Below is a small trained network, with its code and all its weights. Each question gives an input and a class and asks what happens when units are switched off, that is, made to give their printed mean instead of their output.

import numpy as np


def w(rows, s, z=0):
    codes = np.array(rows[::2]) - 128.0
    scale = np.full(codes.shape[1], s)
    scale[-1] = z or s
    return codes * scale


def f(y):
    return np.maximum(y, 0)


def log_softmax(a):
    a = a - a.max(-1, keepdims=True)
    return a - np.log(np.exp(a).sum(-1, keepdims=True))


def net(x, mask):
    res = np.array(x, float).reshape(1, 6) / 4 @ E
    y = f(res @ A[0][:, :-1].T + A[0][:, -1])
    res = res + np.where(mask, y, B[0][:, -1]) @ B[0][:, :-1]
    return log_softmax(res[-1] @ U[:, :-1].T + U[:, -1])


A, B = {}, {}
E = w([
[104,188,177,59,117,139,10],'x0',
[117,133,62,89,189,37,109],'x1',
[107,125,141,177,110,100,127],'x2',
[136,127,136,138,132,121,126],'x3',
[64,140,125,139,102,117,154],'x4',
[219,203,122,145,39,43,169],'x5',
],0.012)
A[0] = w([
[137,95,226,136,99,186,110,193],'N1',
[58,97,141,63,184,160,43,174],'N2',
[182,76,146,157,166,123,251,198],'N3',
[200,143,113,158,72,122,83,114],'N4',
[136,137,26,110,244,69,158,187],'N5',
[172,146,229,152,63,247,195,255],'N6',
[187,53,152,82,197,104,189,111],'N7',
[51,197,187,156,65,161,93,185],'N8',
[55,73,99,165,210,122,109,217],'N9',
[179,166,131,124,83,112,209,131],'N10',
[101,114,190,154,128,254,173,219],'N11',
[149,249,84,69,57,35,172,183],'N12',
[126,113,165,70,77,106,46,172],'N13',
[203,184,135,105,76,88,159,188],'N14',
[101,70,121,198,121,166,238,172],'N15',
[151,73,47,165,138,148,219,245],'N16',
[148,106,101,201,158,118,125,150],'N17',
[156,11,109,164,165,212,141,190],'N18',
],0.0097,0.0061)
B[0] = w([
[115,122,157,120,180,209,158,200],'N1',
[120,89,163,157,201,87,82,243],'N2',
[107,103,92,120,97,83,158,224],'N3',
[148,139,77,106,141,146,108,168],'N4',
[83,173,119,192,128,69,101,218],'N5',
[149,100,109,76,89,222,162,252],'N6',
[120,128,105,151,149,120,160,173],'N7',
[162,134,162,105,139,182,80,210],'N8',
[63,129,103,142,202,90,87,224],'N9',
[208,82,120,130,108,126,132,193],'N10',
[85,80,137,172,130,195,148,230],'N11',
[167,163,126,102,83,92,103,233],'N12',
[118,139,177,96,146,143,97,195],'N13',
[134,145,124,72,47,120,132,207],'N14',
[107,101,65,137,112,140,151,227],'N15',
[132,123,50,168,118,82,253,234],'N16',
[112,157,102,76,103,127,153,164],'N17',
[88,100,97,113,164,155,189,222],'N18',
],0.012,0.016)
U = w([
[67,61,88,121,120,190,190,77],'0',
[198,54,86,100,4,164,181,81],'1',
[54,169,76,169,157,85,159,88],'2',
[176,157,107,142,55,2,168,60],'3',
[122,100,235,136,158,232,110,207],'4',
[224,207,189,68,47,243,92,101],'5',
[97,74,193,121,142,49,25,166],'6',
[157,223,149,56,70,67,40,252],'7',
],0.0092,0.0017)

Each question gives the input, the list of numbers given to net, and the class t.
The units are the neurons (one row each of A and B). Each row of codes is followed by its name. A weight is (code - 128) times the scale printed after its matrix; where a second scale follows, it is the last column's (A, B and U).
mask holds one flag per neuron, in row order. A switched-off neuron (its flag False) gives its mean, the last column of its row in B, instead of its output. The means were averaged over made-up inputs and are rounded, as every weight is.
A unit's drop is (log p(t) with every unit on - log p(t) with that unit switched off) / (log p(t) with every unit on - log p(t) with every unit switched off).
The circuit of an input: a set's keep is (log p(t) with only the set's units on - log p(t) with every unit switched off) / (log p(t) with every unit on - log p(t) with every unit switched off). Starting from the 12 units with the biggest drops (on a tie, the unit counted first), units are removed one at a time, each time the one whose removal leaves the highest keep (on an exact tie, the one counted first), for as long as the keep stays at least 0.8.
circuit, biggest first: the units of the circuit, biggest drop first
k most important neurons: the k neurons with the biggest drops, biggest first
drop of u: that unit's drop, to one decimal
input [0,1,7,-6,0,6], class 3: circuit, biggest first : [N12]
input [1,-2,5,-4,3,-8], class 4: circuit, biggest first : [N16 N2]
input [1,7,-8,-7,3,-4], class 6: circuit, biggest first : [N2 N16]
input [7,1,8,5,7,-8], class 6: 3 most important neurons : [N2 N9 N6]
input [1,-8,8,0,-8,-5], class 4: 2 most important neurons : [N16 N1]
input [-2,1,4,5,-5,5], class 3: 2 most important neurons : [N6 N11]
input [8,8,6,-1,-2,1], class 7: 2 most important neurons : [N12 N11]
input [6,1,2,8,7,-1], class 6: 2 most important neurons : [N6 N11]
input [7,1,-4,4,-5,-5], class 6: 2 most important neurons : [N2 N6]
input [3,6,-5,5,-5,1], class 7: drop of N11 : 0.1
input [4,0,1,1,8,8], class 5: drop of N3 : 0.1
input [1,3,8,-5,0,-2], class 6: drop of N16 : 0.2
input [7,3,-5,5,3,-4], class 6: drop of N14 : 0.0
input [7,2,-3,-2,-4,-5], class 6: circuit, biggest first : [N2]
